Here is a tiny trained network, its code and every weight. The questions are about switching its units off for an input and a target symbol, where a switched-off unit gives its printed mean instead of its output.

import numpy as np


def w(rows, s, z=0):
    codes = np.array(rows[::2]) - 128.0
    scale = np.full(codes.shape[1], s)
    scale[-1] = z or s
    return codes * scale


def f(y):
    return y / 2 * (1 + np.tanh(0.7978845608 * (y + 0.044715 * y**3)))


def softmax(a):
    e = np.exp(a - a.max(-1, keepdims=True))
    return e / e.sum(-1, keepdims=True)


def log_softmax(a):
    a = a - a.max(-1, keepdims=True)
    return a - np.log(np.exp(a).sum(-1, keepdims=True))


def net(x, mask):
    ids = ['ΔΘΛΣΦαεζημξτψ'.index(c) for c in x.split()]
    T = len(ids)
    res = E[ids] + P[:T]
    u = 0
    for l in range(2):
        q, k, v = (res @ M[l].T for M in (Q, K, V))
        z = softmax(np.where(np.tri(T) > 0, q @ k.T / 2**0.5, -1e9)) @ v
        res = res + np.where(mask[u], z, O[l][:, -1]) @ O[l][:, :-1]
        u += 1
        y = f(res @ A[l][:, :-1].T + A[l][:, -1])
        res = res + np.where(mask[u : u + 8], y, B[l][:, -1]) @ B[l][:, :-1]
        u += 8
    return log_softmax(res[-1] @ U[:, :-1].T + U[:, -1])


Q, K, V, O, A, B = {}, {}, {}, {}, {}, {}
E = w([
[86,92,186,191,148,131,157,137,147,169],'Δ',
[51,155,151,134,130,148,125,60,55,131],'Θ',
[127,110,106,127,164,158,98,80,120,130],'Λ',
[72,92,160,84,87,108,116,104,3,101],'Σ',
[72,174,154,138,165,149,90,102,113,182],'Φ',
[62,109,148,115,110,145,99,136,74,126],'α',
[104,69,169,85,136,113,107,112,127,145],'ε',
[95,40,150,192,75,166,126,144,82,165],'ζ',
[91,112,85,123,180,165,162,135,128,168],'η',
[67,158,88,102,125,148,185,117,62,143],'μ',
[106,116,52,61,173,152,158,95,107,131],'ξ',
[26,126,92,192,137,202,90,186,125,189],'τ',
[42,94,144,104,138,143,155,183,171,123],'ψ',
],0.015)
P = w([
[175,107,145,155,145,154,108,198,101,130],'0',
[115,149,115,167,83,101,101,78,199,79],'1',
[202,159,117,115,55,159,120,191,114,172],'2',
[78,52,96,187,193,105,124,126,101,113],'3',
[119,107,110,88,111,199,138,103,128,148],'4',
[188,131,150,166,165,21,133,222,65,169],'5',
[184,126,136,110,113,187,131,159,60,188],'6',
[50,107,83,183,110,162,106,26,219,35],'7',
[204,185,110,91,4,159,96,182,169,139],'8',
[117,102,123,181,139,82,125,128,136,112],'9',
[129,92,125,95,138,210,147,123,85,181],'10',
[107,113,96,184,106,101,108,92,181,75],'11',
],0.017)
Q[0] = w([
[121,50,198,164,103,33,128,107,51,96],'L0H1',
[88,211,132,167,100,106,8,58,220,3],'L0H1',
],0.067)
K[0] = w([
[121,171,60,52,122,187,154,82,67,188],'L0H1',
[177,146,124,130,193,61,184,255,35,161],'L0H1',
],0.069)
V[0] = w([
[200,118,117,70,124,111,143,104,112,96],'L0H1',
[91,45,2,146,141,166,96,180,69,106],'L0H1',
],0.0038)
O[0] = w([
[138,75,245,98,73,104,201,48,131,189,35],'L0H1',
[55,118,106,132,133,225,126,56,212,1,252],'L0H1',
],0.0015,0.0026)
A[0] = w([
[133,156,92,91,134,160,145,130,145,178,49],'L0N1',
[162,82,170,234,124,104,148,127,156,115,5],'L0N2',
[193,149,168,113,237,72,161,130,221,38,15],'L0N3',
[158,158,86,89,191,18,132,29,82,61,77],'L0N4',
[186,204,159,105,128,86,163,146,169,70,26],'L0N5',
[168,163,78,184,213,59,218,87,206,112,108],'L0N6',
[80,183,147,251,160,84,156,130,145,116,81],'L0N7',
[119,83,209,138,181,84,126,177,207,64,68],'L0N8',
],0.012)
B[0] = w([
[121,98,205,163,99,113,83,137,123,121,135],'L0N1',
[164,103,128,174,104,134,162,106,148,178,127],'L0N2',
[46,136,176,118,127,140,146,101,73,166,120],'L0N3',
[116,132,163,190,138,112,252,109,123,128,165],'L0N4',
[89,149,150,136,148,192,108,132,107,114,117],'L0N5',
[145,112,85,116,124,118,117,152,133,112,183],'L0N6',
[71,145,94,132,129,59,99,111,152,194,253],'L0N7',
[110,66,147,105,120,92,190,144,175,111,140],'L0N8',
],0.019,0.0033)
Q[1] = w([
[3,76,94,140,148,155,150,22,207,123],'L1H1',
[84,117,186,127,197,213,155,54,55,123],'L1H1',
],0.064)
K[1] = w([
[165,209,149,98,2,186,123,51,241,94],'L1H1',
[31,69,38,150,119,196,123,43,224,43],'L1H1',
],0.059)
V[1] = w([
[137,154,97,164,27,112,108,52,13,99],'L1H1',
[114,37,149,254,56,123,75,160,140,120],'L1H1',
],0.016)
O[1] = w([
[254,183,156,124,121,37,128,254,67,160,208],'L1H1',
[167,180,84,222,43,88,93,146,218,42,251],'L1H1',
],0.0051,0.013)
A[1] = w([
[115,108,176,58,135,242,146,117,102,172,26],'L1N1',
[137,120,156,126,93,149,180,128,86,76,115],'L1N2',
[191,122,90,135,144,176,166,157,123,82,11],'L1N3',
[179,144,181,79,139,204,109,165,90,142,10],'L1N4',
[183,111,158,144,225,45,83,19,143,109,135],'L1N5',
[143,102,186,58,121,252,144,145,106,144,168],'L1N6',
[194,135,165,81,134,220,114,156,101,144,167],'L1N7',
[99,110,207,124,172,62,17,126,133,71,69],'L1N8',
],0.018,0.013)
B[1] = w([
[179,49,182,75,121,55,121,253,231,139,193],'L1N1',
[93,110,158,115,198,160,117,144,133,160,170],'L1N2',
[158,200,175,89,90,127,149,115,158,146,151],'L1N3',
[181,91,26,150,23,139,213,129,182,116,185],'L1N4',
[211,135,160,123,176,120,112,115,143,70,170],'L1N5',
[163,217,109,124,124,167,114,8,54,146,231],'L1N6',
[53,143,183,166,188,96,126,149,159,114,254],'L1N7',
[114,137,154,39,95,167,138,97,107,183,203],'L1N8',
],0.018,0.011)
U = w([
[129,96,162,114,143,74,126,163,209,164,1],'Δ',
[71,191,194,168,129,48,137,65,69,79,56],'Θ',
[206,151,130,123,131,215,116,217,127,62,155],'Λ',
[38,133,226,146,152,113,93,206,158,88,137],'Σ',
[137,166,164,122,184,142,38,147,181,172,22],'Φ',
[124,120,128,101,78,186,147,125,70,126,230],'α',
[152,27,193,103,96,173,140,165,166,84,162],'ε',
[127,44,165,209,68,138,116,119,120,140,188],'ζ',
[160,116,7,102,189,235,94,254,177,147,238],'η',
[39,178,69,131,113,65,247,134,51,58,173],'μ',
[146,160,98,116,159,161,224,131,173,162,118],'ξ',
[84,192,112,158,177,120,76,125,173,214,39],'τ',
[73,81,150,86,99,86,203,207,178,93,102],'ψ',
],0.0055,0.009)

Each question gives the input, a string of symbols that net reads in full, and the target symbol t.
The units are the heads (2 rows each of Q, K, V and O) and the neurons (one row each of A and B). Each row of codes is followed by its name. A weight is (code - 128) times the scale printed after its matrix; where a second scale follows, it is the last column's (O, A, B and U).
mask holds one flag per unit, layer by layer, with each layer's heads first. A switched-off unit (its flag False) gives its mean, the last column of its rows in O or B, instead of its output. The means were averaged over made-up inputs and are rounded, as every weight is.
A unit's drop is (log p(t) with every unit on - log p(t) with that unit switched off) / (log p(t) with every unit on - log p(t) with every unit switched off).
The circuit of an input: a set's keep is (log p(t) with only the set's units on - log p(t) with every unit switched off) / (log p(t) with every unit on - log p(t) with every unit switched off). Starting from the 12 units with the biggest drops (on a tie, the unit counted first), units are removed one at a time, each time the one whose removal leaves the highest keep (on an exact tie, the one counted first), for as long as the keep stays at least 0.8.
circuit, biggest first: the units of the circuit, biggest drop first
most important unit: the unit with the biggest drop
top k neurons: the k neurons with the biggest drops, biggest first
k most important neurons of layer l: the k neurons of layer l with the biggest drops, biggest first
input τ η η α τ α Φ α η μ ξ η, target η: circuit, biggest first -> (L0N6; L1N7)
input Σ τ ζ μ μ μ, target μ: 2 most important neurons of layer 0 -> (L0N4; L0N7)
input ζ Λ η Δ ξ, target Θ: most important unit -> L0N7
input μ μ ξ, target ξ: top 2 neurons -> (L1N6; L1N4)
input τ Θ α, target η: top 3 neurons -> (L1N7; L1N6; L0N7)
input α α τ, target Σ: top 4 neurons -> (L0N7; L1N7; L1N6; L1N4)
input ζ μ α Θ, target Θ: top 4 neurons -> (L0N4; L1N5; L1N1; L0N7)
input α α ζ Φ ζ μ ζ η μ Σ ζ, target Φ: top 2 neurons -> (L1N6; L1N1)
input α α ζ α α α α α Θ, target Σ: top 4 neurons -> (L0N7; L1N6; L1N4; L1N7)
input η ζ ξ, target Φ: 2 most important neurons of layer 1 -> (L1N6; L1N1)
input α μ Θ μ Λ, target ξ: 3 most important neurons of layer 1 -> (L1N6; L1N4; L1N1)
input ψ ζ Σ, target ε: 2 most important neurons of layer 0 -> (L0N8; L0N1)
input μ μ η μ α α τ Λ Δ η, target η: circuit, biggest first -> (L1N7; L0N6)
input ε α ζ μ Δ ξ α μ μ Φ, target Φ: most important unit -> L1N5
input Λ ψ Δ η α Σ μ Σ, target Σ: circuit, biggest first -> (L1N2; L0N4)
input ζ α Δ ξ α α ζ Λ ξ α α, target Θ: top 3 neurons -> (L0N7; L1N6; L1N7)
input α α α α ψ Λ α μ η α α, target ξ: 3 most important neurons of layer 1 -> (L1N6; L1N4; L1N1)
input ξ ψ ε ζ, target ζ: circuit, biggest first -> (L0N2; L1H1; L0N8)
input μ α μ Σ Δ α η ζ ζ, target Σ: circuit, biggest first -> (L1N7; L0N7; L1N4)
input η μ ξ τ α η α ζ ζ τ, target τ: 2 most important neurons of layer 1 -> (L1N1; L1N4)
input α ξ ξ ξ α, target Δ: circuit, biggest first -> (L1N1; L1H1; L1N6; L0N1)
input μ α Δ τ τ ζ μ, target η: most important unit -> L1H1
input μ ξ Λ α η α η, target Σ: circuit, biggest first -> (L1N6; L1N4; L0N1)
input α ε α, target Σ: top 2 neurons -> (L0N7; L1N6)
input η α ζ μ Φ, target Σ: top 3 neurons -> (L1N6; L0N7; L1N7)
input Σ α τ μ Σ μ ε Σ η Λ Θ, target ψ: top 2 neurons -> (L1N4; L1N6)
input Σ α Θ Θ ε, target Σ: most important unit -> L1H1
input ψ ξ α Σ α η ζ ζ ψ, target Φ: 2 most important neurons of layer 1 -> (L1N6; L1N1)
input ξ Θ Φ Θ α Σ α ξ ζ ζ ξ, target Δ: 4 most important neurons of layer 1 -> (L1N1; L1N6; L1N7; L1N4)
